Below is a small trained network, with its code and all its weights. Each question gives an input and a target symbol and asks what happens when units are switched off, that is, made to give their printed mean instead of their output.

import numpy as np


def w(rows, s, z=0):
    codes = np.array(rows[::2]) - 128.0
    scale = np.full(codes.shape[1], s)
    scale[-1] = z or s
    return codes * scale


def norm(h):
    return h / np.sqrt((h * h).mean(-1, keepdims=True) + 1e-5)


def f(y):
    return np.maximum(y, 0)


def softmax(a):
    e = np.exp(a - a.max(-1, keepdims=True))
    return e / e.sum(-1, keepdims=True)


def log_softmax(a):
    a = a - a.max(-1, keepdims=True)
    return a - np.log(np.exp(a).sum(-1, keepdims=True))


def net(x, mask):
    ids = ['βδεζηθλξπστφψω'.index(c) for c in x.split()]
    T = len(ids)
    res = E[ids] + P[:T]
    q, k, v = (norm(res) @ M[0].T for M in (Q, K, V))
    z = softmax(np.where(np.tri(T) > 0, q @ k.T / 4**0.5, -1e9)) @ v
    res = res + np.where(mask[0], z, O[0][:, -1]) @ O[0][:, :-1]
    y = f(norm(res) @ A[0][:, :-1].T + A[0][:, -1])
    res = res + np.where(mask[1:17], y, B[0][:, -1]) @ B[0][:, :-1]
    return log_softmax(norm(res)[-1] @ U[:, :-1].T + U[:, -1])


Q, K, V, O, A, B = {}, {}, {}, {}, {}, {}
E = w([
[137,173,110,129],'β',
[179,159,4,102],'δ',
[116,133,173,177],'ε',
[114,100,144,177],'ζ',
[142,147,142,99],'η',
[184,37,128,102],'θ',
[83,139,97,142],'λ',
[97,59,33,163],'ξ',
[130,177,158,163],'π',
[160,141,136,187],'σ',
[82,72,195,101],'τ',
[156,108,117,185],'φ',
[145,189,86,121],'ψ',
[140,136,141,29],'ω',
],0.026)
P = w([
[13,94,112,1],'0',
[62,112,93,20],'1',
[91,116,88,30],'2',
[119,123,84,39],'3',
[143,129,82,44],'4',
[184,133,73,43],'5',
],0.0057)
Q[0] = w([
[3,32,180,89],'head 1',
[101,23,128,230],'head 1',
[94,199,214,159],'head 1',
[216,71,126,106],'head 1',
],0.013)
K[0] = w([
[59,81,156,57],'head 1',
[117,25,152,251],'head 1',
[85,152,243,122],'head 1',
[197,100,108,83],'head 1',
],0.013)
V[0] = w([
[104,54,157,65],'head 1',
[1,232,136,208],'head 1',
[90,147,124,15],'head 1',
[89,103,95,107],'head 1',
],0.0065)
O[0] = w([
[173,166,60,105,94],'head 1',
[175,131,42,132,200],'head 1',
[137,75,146,185,254],'head 1',
[199,254,174,160,207],'head 1',
],0.0088,0.00099)
A[0] = w([
[89,64,174,97,79],'neuron 1',
[38,111,106,219,180],'neuron 2',
[238,202,125,154,87],'neuron 3',
[106,135,86,64,39],'neuron 4',
[145,60,148,200,214],'neuron 5',
[65,85,118,75,137],'neuron 6',
[200,203,107,202,150],'neuron 7',
[153,98,130,139,138],'neuron 8',
[227,132,119,170,55],'neuron 9',
[158,248,205,137,252],'neuron 10',
[73,113,143,43,145],'neuron 11',
[60,196,85,71,232],'neuron 12',
[67,153,73,93,115],'neuron 13',
[249,142,80,150,221],'neuron 14',
[107,88,134,154,154],'neuron 15',
[126,105,115,131,193],'neuron 16',
],0.011,0.0037)
B[0] = w([
[123,139,43,150,166],'neuron 1',
[156,147,153,121,255],'neuron 2',
[226,167,92,136,179],'neuron 3',
[164,147,226,97,161],'neuron 4',
[213,120,152,195,200],'neuron 5',
[156,235,140,182,171],'neuron 6',
[100,125,41,2,233],'neuron 7',
[128,82,171,72,143],'neuron 8',
[136,191,120,63,150],'neuron 9',
[132,96,227,240,195],'neuron 10',
[41,109,85,123,184],'neuron 11',
[191,106,171,163,249],'neuron 12',
[160,97,204,142,200],'neuron 13',
[12,124,119,144,225],'neuron 14',
[116,194,75,124,164],'neuron 15',
[98,161,150,110,167],'neuron 16',
],0.0076,0.0077)
U = w([
[230,193,181,152,138],'β',
[120,184,33,40,174],'δ',
[118,119,137,117,76],'ε',
[129,114,135,118,60],'ζ',
[70,102,218,204,187],'η',
[165,11,129,77,190],'θ',
[120,126,138,116,68],'λ',
[128,63,63,204,213],'ξ',
[122,121,134,119,77],'π',
[116,118,137,129,96],'σ',
[7,150,116,114,253],'τ',
[121,117,141,121,81],'φ',
[115,126,147,121,61],'ψ',
[93,148,230,16,139],'ω',
],0.015,0.0055)

Each question gives the input, a string of symbols that net reads in full, and the target symbol t.
The units are the heads (4 rows each of Q, K, V and O) and the neurons (one row each of A and B). Each row of codes is followed by its name. A weight is (code - 128) times the scale printed after its matrix; where a second scale follows, it is the last column's (O, A, B and U).
mask holds one flag per unit, heads first, then neurons. A switched-off unit (its flag False) gives its mean, the last column of its rows in O or B, instead of its output. The means were averaged over made-up inputs and are rounded, as every weight is.
A unit's drop is (log p(t) with every unit on - log p(t) with that unit switched off) / (log p(t) with every unit on - log p(t) with every unit switched off).
The circuit of an input: a set's keep is (log p(t) with only the set's units on - log p(t) with every unit switched off) / (log p(t) with every unit on - log p(t) with every unit switched off). Starting from the 12 units with the biggest drops (on a tie, the unit counted first), units are removed one at a time, each time the one whose removal leaves the highest keep (on an exact tie, the one counted first), for as long as the keep stays at least 0.8.
circuit, biggest first: the units of the circuit, biggest drop first
unit that matters most: the unit with the biggest drop
k most important neurons: the k neurons with the biggest drops, biggest first
drop of u: that unit's drop, to one decimal
input ψ π η ε σ π, target δ: circuit, biggest first	[neuron 7]
input π ω ζ ζ, target δ: circuit, biggest first	[head 1; neuron 10]
input λ π σ π, target δ: circuit, biggest first	[head 1; neuron 7]
input ε ζ η ψ β ε, target δ: 2 most important neurons	[neuron 7; neuron 3]
input λ θ τ η λ, target δ: circuit, biggest first	[head 1; neuron 10]
input η φ ψ, target β: 2 most important neurons	[neuron 12; neuron 10]
input τ δ ζ σ η, target η: circuit, biggest first	[neuron 10; head 1]
input φ ζ λ ψ λ, target δ: 3 most important neurons	[neuron 10; neuron 5; neuron 7]
input φ ζ φ λ ψ, target β: 2 most important neurons	[neuron 10; neuron 12]
input η τ ξ ε, target β: 3 most important neurons	[neuron 5; neuron 10; neuron 2]
input ζ σ β φ β β, target δ: 3 most important neurons	[neuron 7; neuron 3; neuron 14]
input β θ ζ β λ, target β: 3 most important neurons	[neuron 12; neuron 13; neuron 10]
input ξ ξ ξ δ ε, target β: 2 most important neurons	[neuron 5; neuron 2]
input λ δ ξ φ, target β: unit that matters most	neuron 5
input π ε ε, target δ: 2 most important neurons	[neuron 7; neuron 10]
input λ τ ε σ η, target η: 2 most important neurons	[neuron 10; neuron 7]
input λ φ σ λ ω σ, target δ: 2 most important neurons	[neuron 7; neuron 9]
input ψ ζ η ε η ζ, target δ: drop of head 1	0.8
input λ η τ, target τ: drop of neuron 6	0.1
input φ θ φ, target δ: drop of neuron 12	0.0
